Look-ups in named tables: a row name and a column name give one cell, copied from the table.

mudabo:
|  | gigapu | dud | fon | negup | getezi | nef | samup | kib | sebadu | nevopep |
|---|---|---|---|---|---|---|---|---|---|---|
| potubeb | 3.25 | 2.38 | 2.59 | 3.00 | 1.13 | 1.21 | 0.33 | 1.73 | -0.15 | 2.95 |
| paz | 2.73 | 2.57 | 0.54 | 2.61 | 3.57 | 3.66 | 5.29 | -8.13 | 5.33 | 2.35 |
| zuvaka | 2.80 | 3.12 | 2.15 | 2.71 | 5.05 | 1.83 | -0.27 | 2.18 | 0.23 | 3.10 |
| gof | 2.44 | 2.52 | 1.97 | 2.38 | 6.00 | 4.17 | 3.97 | -0.29 | 4.38 | 2.68 |
| tozigob | 2.50 | 2.71 | 1.51 | 2.19 | -2.83 | 3.47 | 6.30 | -0.35 | 6.86 | 1.37 |
| tekel | 2.94 | 2.67 | 2.24 | 1.63 | -2.11 | 1.93 | 5.22 | 4.49 | 6.14 | 0.82 |
| fufo | 1.93 | 2.67 | 2.13 | 0.50 | -0.02 | 2.97 | 2.16 | 2.20 | 1.71 | -0.07 |
| mitufe | 2.43 | 2.29 | 2.69 | 2.75 | 2.30 | 3.09 | 0.41 | 2.04 | 0.30 | 2.56 |

What is the negup of fufo in mudabo? 0.50
What is the getezi of mitufe in mudabo? 2.30
What is the negup of potubeb in mudabo? 3.00
What is the getezi of fufo in mudabo? -0.02
What is the dud of tozigob in mudabo? 2.71
What is the sebadu of paz in mudabo? 5.33
What is the kib of gof in mudabo? -0.29
What is the nef of mitufe in mudabo? 3.09
What is the dud of mitufe in mudabo? 2.29
What is the fon of tekel in mudabo? 2.24
What is the getezi of potubeb in mudabo? 1.13
What is the sebadu of gof in mudabo? 4.38
What is the getezi of tozigob in mudabo? -2.83
What is the sebadu of zuvaka in mudabo? 0.23

Table gasosu
|  | geb | nom | maz | sapozog | lepom | fepuma | bem | tolemuk | pes |
|---|---|---|---|---|---|---|---|---|---|
| bov | 0.833 | 0.096 | 0.315 | 0.146 | 0.718 | 0.458 | 0.572 | 0.090 | 0.719 |
| dep | 0.861 | 0.233 | 0.705 | 0.195 | 0.676 | 0.675 | 0.339 | 0.686 | 0.195 |
| doto | 0.090 | 0.315 | 0.124 | 0.542 | 0.481 | 0.726 | 0.128 | 0.571 | 0.759 |
| pir | 0.510 | 0.451 | 0.859 | 0.412 | 0.684 | 0.802 | 0.557 | 0.865 | 0.562 |
| fivibeg | 0.085 | 0.484 | 0.826 | 0.712 | 0.842 | 0.647 | 0.445 | 0.362 | 0.272 |
| gebo | 0.461 | 0.514 | 0.430 | 0.503 | 0.198 | 0.789 | 0.092 | 0.614 | 0.589 |

dep, maz: 0.705
fivibeg, fepuma: 0.647
doto, maz: 0.124
dep, sapozog: 0.195
pir, sapozog: 0.412
gebo, bem: 0.092
pir, nom: 0.451
fivibeg, nom: 0.484
pir, bem: 0.557
gebo, lepom: 0.198
gebo, fepuma: 0.789
dep, tolemuk: 0.686
bov, sapozog: 0.146
fivibeg, maz: 0.826
Which row has the largest fepuma? pir

tofonam:
       ruz  lufa  butod  fum  feb  zal  lekekap
zole    80    30    121  147  106  127       44
lel     74   183     15  121  143  180      116
dagul  104   175     61   76   87  125      180
rig     53   148    142   89  113  183       84
raz     97    80    162   53  108  127      104
legu    88   102    227   61  165  116       55

What is the ruz of zole in tofonam?
80
What is the feb of lel in tofonam?
143
What is the lufa of lel in tofonam?
183
What is the fum of rig in tofonam?
89
What is the ruz of rig in tofonam?
53
What is the fum of lel in tofonam?
121
What is the lufa of zole in tofonam?
30
What is the fum of zole in tofonam?
147
What is the feb of raz in tofonam?
108
What is the butod of rig in tofonam?
142
Row with the largest lekekap: dagul

kig.csv
,num,zateg,tireku,gigume,lotov,pilarel,zir,feg
pimuda,-18.01,20.09,41.97,34.07,-21.93,-21.61,-23.19,0.15
darusif,35.38,45.88,27.56,-65.05,23.64,32.53,50.86,-88.54
dez,-46.90,-3.22,-19.91,-76.92,-44.24,-48.73,-27.23,-1.45
fomufas,17.83,-5.45,-20.87,-64.19,30.82,34.16,52.88,-78.95
gozovu,43.33,43.17,24.54,-28.99,10.52,31.92,8.37,-17.12
gaf,44.58,5.13,22.13,9.34,24.13,40.11,5.44,48.65
moz,-34.48,-21.71,-27.84,-41.33,-24.12,-31.31,2.30,23.36
dafete,-56.31,-24.79,-30.25,-32.27,-46.71,-60.38,-44.88,-3.34
verab,-39.23,-15.47,-5.64,-42.16,-31.56,-40.55,-24.53,20.57
nezadam,-33.86,-24.22,-28.81,10.10,-28.14,-40.98,-34.08,21.08

gigume of dez: -76.92
pilarel of darusif: 32.53
feg of pimuda: 0.15
zateg of darusif: 45.88
num of fomufas: 17.83
gigume of fomufas: -64.19
zir of darusif: 50.86
tireku of fomufas: -20.87
num of dafete: -56.31
zir of nezadam: -34.08
tireku of verab: -5.64
tireku of dez: -19.91
feg of fomufas: -78.95
feg of dez: -1.45
feg of darusif: -88.54
zateg of gozovu: 43.17
tireku of nezadam: -28.81
Which row has the largest pilarel? gaf

pur:
,podut,vikuz,pufem,gitu,por,mip,sitez,gar
ked,99,155,159,99,119,172,243,167
ter,110,83,152,212,174,155,205,207
dokazug,141,72,134,151,145,157,99,224
dizero,138,62,143,188,146,175,98,167
dumi,114,96,159,218,174,158,215,180
nubo,147,73,164,188,141,173,103,136
nez,90,135,141,149,156,146,53,73
detated,123,115,139,85,167,158,112,50
naravi,112,149,169,94,134,157,219,185
kulidel,143,54,149,168,140,165,84,193
guzogiv,95,114,129,105,170,158,80,49

dokazug, gar -> 224
ter, vikuz -> 83
dizero, gar -> 167
dizero, mip -> 175
kulidel, vikuz -> 54
detated, por -> 167
guzogiv, gar -> 49

Table tepu
columns: telar, peziv, nis, pakabo, zaso, tus, guvi, sulun
pire: [-33.8, -29.4, -45.6, -30.2, -43.1, -52.4, -35.9, -39.4]
fev: [-80.5, -1.4, -34.5, 32.4, -64.8, -68.2, -27.9, -35.2]
karopi: [-66.2, -50.4, -33.6, -35.9, -39.6, -31.7, -10.5, -30.4]
gavi: [-48.9, -12.9, -44.2, -1.2, -73.0, -70.8, -68.3, -50.3]
kobukun: [-57.8, -26.7, -30.2, -16.3, 14.6, -20.7, 53.2, -8.8]
sanu: [-42.9, -71.3, -31.0, -79.6, -7.3, -2.6, -44.2, -40.7]
doremin: [-30.8, -44.4, -43.7, -52.3, -43.3, -41.2, -59.0, -47.7]
pomepen: [-27.1, -43.5, -44.7, -53.8, -21.5, -35.0, -7.7, -31.3]

What is the tus of pire in tepu?
-52.4
What is the zaso of kobukun in tepu?
14.6
What is the tus of gavi in tepu?
-70.8
What is the nis of karopi in tepu?
-33.6
What is the pakabo of karopi in tepu?
-35.9
What is the pakabo of sanu in tepu?
-79.6
What is the zaso of fev in tepu?
-64.8
What is the sulun of doremin in tepu?
-47.7
What is the tus of doremin in tepu?
-41.2
What is the sulun of pire in tepu?
-39.4
What is the tus of sanu in tepu?
-2.6
What is the peziv of kobukun in tepu?
-26.7
What is the sulun of pomepen in tepu?
-31.3
What is the tus of kobukun in tepu?
-20.7
What is the tus of pomepen in tepu?
-35.0
What is the nis of sanu in tepu?
-31.0
What is the telar of sanu in tepu?
-42.9
What is the guvi of sanu in tepu?
-44.2
What is the pakabo of pomepen in tepu?
-53.8
What is the telar of pire in tepu?
-33.8

